Here is a tiny trained network, its code and every weight. The questions are about switching its units off for an input and a target symbol, where a switched-off unit gives its printed mean instead of its output.

import numpy as np


def w(rows, s, z=0):
    codes = np.array(rows[::2]) - 128.0
    scale = np.full(codes.shape[1], s)
    scale[-1] = z or s
    return codes * scale


def f(y):
    return y / 2 * (1 + np.tanh(0.7978845608 * (y + 0.044715 * y**3)))


def softmax(a):
    e = np.exp(a - a.max(-1, keepdims=True))
    return e / e.sum(-1, keepdims=True)


def log_softmax(a):
    a = a - a.max(-1, keepdims=True)
    return a - np.log(np.exp(a).sum(-1, keepdims=True))


def net(x, mask):
    ids = ['αβγζηλμξπφω'.index(c) for c in x.split()]
    T = len(ids)
    res = E[ids] + P[:T]
    u = 0
    for l in range(2):
        r = res
        for j in range(2):
            rows = slice(3 * j, 3 * j + 3)
            q, k, v = (r @ M[l][rows].T for M in (Q, K, V))
            z = softmax(np.where(np.tri(T) > 0, q @ k.T / 3**0.5, -1e9)) @ v
            o = O[l][rows]
            res = res + np.where(mask[u + j], z, o[:, -1]) @ o[:, :-1]
        u += 2
        y = f(res @ A[l][:, :-1].T + A[l][:, -1])
        res = res + np.where(mask[u : u + 4], y, B[l][:, -1]) @ B[l][:, :-1]
        u += 4
    return log_softmax(res[-1] @ U[:, :-1].T + U[:, -1])


Q, K, V, O, A, B = {}, {}, {}, {}, {}, {}
E = w([
[153,72,138],'α',
[154,119,210],'β',
[249,98,163],'γ',
[135,71,146],'ζ',
[99,75,111],'η',
[156,71,145],'λ',
[175,109,131],'μ',
[36,91,139],'ξ',
[184,101,66],'π',
[47,83,93],'φ',
[113,77,127],'ω',
],0.011)
P = w([
[192,74,169],'0',
[1,48,105],'1',
[92,56,99],'2',
[146,76,100],'3',
[153,120,110],'4',
[203,151,139],'5',
[181,177,130],'6',
[170,206,145],'7',
],0.0081)
Q[0] = w([
[128,2,148],'L0H0',
[73,237,148],'L0H0',
[208,86,155],'L0H0',
[88,116,149],'L0H1',
[70,116,138],'L0H1',
[126,70,97],'L0H1',
],0.0072)
K[0] = w([
[191,167,129],'L0H0',
[2,120,104],'L0H0',
[154,188,164],'L0H0',
[117,82,180],'L0H1',
[81,36,176],'L0H1',
[157,144,128],'L0H1',
],0.011)
V[0] = w([
[109,175,250],'L0H0',
[254,175,94],'L0H0',
[115,104,4],'L0H0',
[143,97,191],'L0H1',
[117,132,97],'L0H1',
[7,96,101],'L0H1',
],0.0079)
O[0] = w([
[95,55,2,8],'L0H0',
[20,145,173,247],'L0H0',
[174,126,214,105],'L0H0',
[108,96,96,254],'L0H1',
[96,181,136,98],'L0H1',
[237,111,135,79],'L0H1',
],0.0083,0.0018)
A[0] = w([
[102,86,163,129],'L0N0',
[33,134,150,198],'L0N1',
[211,254,47,179],'L0N2',
[58,171,38,254],'L0N3',
],0.0053,0.0025)
B[0] = w([
[118,83,155,205],'L0N0',
[116,125,210,254],'L0N1',
[134,255,185,140],'L0N2',
[203,23,164,245],'L0N3',
],0.0056,0.00097)
Q[1] = w([
[29,148,72],'L1H0',
[88,114,74],'L1H0',
[154,147,110],'L1H0',
[81,113,67],'L1H1',
[136,14,2],'L1H1',
[228,79,147],'L1H1',
],0.0096)
K[1] = w([
[189,196,162],'L1H0',
[197,254,237],'L1H0',
[151,129,155],'L1H0',
[52,150,138],'L1H1',
[84,178,213],'L1H1',
[94,170,95],'L1H1',
],0.0081)
V[1] = w([
[128,96,57],'L1H0',
[107,120,86],'L1H0',
[40,115,171],'L1H0',
[69,101,249],'L1H1',
[104,96,130],'L1H1',
[220,124,116],'L1H1',
],0.014)
O[1] = w([
[55,105,7,167],'L1H0',
[66,133,76,134],'L1H0',
[55,173,168,207],'L1H0',
[149,149,178,253],'L1H1',
[121,113,128,198],'L1H1',
[155,86,97,114],'L1H1',
],0.011,0.0062)
A[1] = w([
[139,253,7,187],'L1N0',
[61,75,126,5],'L1N1',
[179,203,120,254],'L1N2',
[192,102,147,60],'L1N3',
],0.0052,0.0032)
B[1] = w([
[77,81,130,212],'L1N0',
[235,170,69,158],'L1N1',
[83,3,217,252],'L1N2',
[62,193,104,126],'L1N3',
],0.0066,0.002)
U = w([
[68,137,90,91],'α',
[129,106,131,44],'β',
[142,107,185,60],'γ',
[68,193,129,72],'ζ',
[157,106,109,116],'η',
[139,121,129,162],'λ',
[120,117,133,255],'μ',
[74,2,174,237],'ξ',
[185,122,121,134],'π',
[127,154,114,117],'φ',
[105,120,140,75],'ω',
],0.0094,0.0046)

Each question gives the input, a string of symbols that net reads in full, and the target symbol t.
The units are the heads (3 rows each of Q, K, V and O) and the neurons (one row each of A and B). Each row of codes is followed by its name. A weight is (code - 128) times the scale printed after its matrix; where a second scale follows, it is the last column's (O, A, B and U).
mask holds one flag per unit, layer by layer, with each layer's heads first. A switched-off unit (its flag False) gives its mean, the last column of its rows in O or B, instead of its output. The means were averaged over made-up inputs and are rounded, as every weight is.
A unit's drop is (log p(t) with every unit on - log p(t) with that unit switched off) / (log p(t) with every unit on - log p(t) with every unit switched off).
The circuit of an input: a set's keep is (log p(t) with only the set's units on - log p(t) with every unit switched off) / (log p(t) with every unit on - log p(t) with every unit switched off). Starting from all 12 units, units are removed one at a time, each time the one whose removal leaves the highest keep (on an exact tie, the one counted first), for as long as the keep stays at least 0.8.
circuit, biggest first: the units of the circuit, biggest drop first
most important unit: the unit with the biggest drop
k most important neurons: the k neurons with the biggest drops, biggest first
k most important neurons of layer l: the k neurons of layer l with the biggest drops, biggest first
drop when u is switched off: that unit's drop, to one decimal
input γ ζ α γ, target ζ: most important unit : L0H0
input π α ζ π π π γ, target γ: circuit, biggest first : L0H0, L1H0
input β β φ φ ξ β, target α: circuit, biggest first : L0H0, L1H0
input π ω ω, target γ: circuit, biggest first : L0H0, L1H0, L1H1
input π π ζ η, target γ: circuit, biggest first : L0H0, L1H0, L1H1
input β π ω, target α: circuit, biggest first : L0H0, L1H0, L0H1
input γ ζ α, target ζ: circuit, biggest first : L0H0, L1H0, L0H1, L1H1
input β β α, target α: circuit, biggest first : L0H0, L1H0, L0H1
input γ π ω π π π, target ζ: circuit, biggest first : L0H0, L1H0, L0H1
input β π π π ξ ξ β, target α: circuit, biggest first : L1H0, L0H0, L1H1
input γ μ π γ π π β, target ζ: circuit, biggest first : L0H0, L1H0, L0H1
input β π φ, target α: 2 most important neurons : L1N2, L1N1
input π π λ μ π η α, target γ: circuit, biggest first : L0H0, L1H0
input β γ α ξ, target α: circuit, biggest first : L0H0, L1H0, L1N2
input β λ π φ φ π η, target α: most important neuron of layer 0 : L0N2
input π π μ, target γ: circuit, biggest first : L0H0, L1H0, L1H1
input β γ π η, target α: 2 most important neurons of layer 1 : L1N2, L1N1
input π ζ γ, target γ: drop when L0H0 is switched off : 1.1
input π ξ π λ, target γ: drop when L0H0 is switched off : 1.1
input β π π π, target α: drop when L1H0 is switched off : 0.7
input π π ζ ξ, target γ: drop when L0H0 is switched off : 0.9
input γ ω λ φ β π π γ, target ζ: most important neuron of layer 0 : L0N2
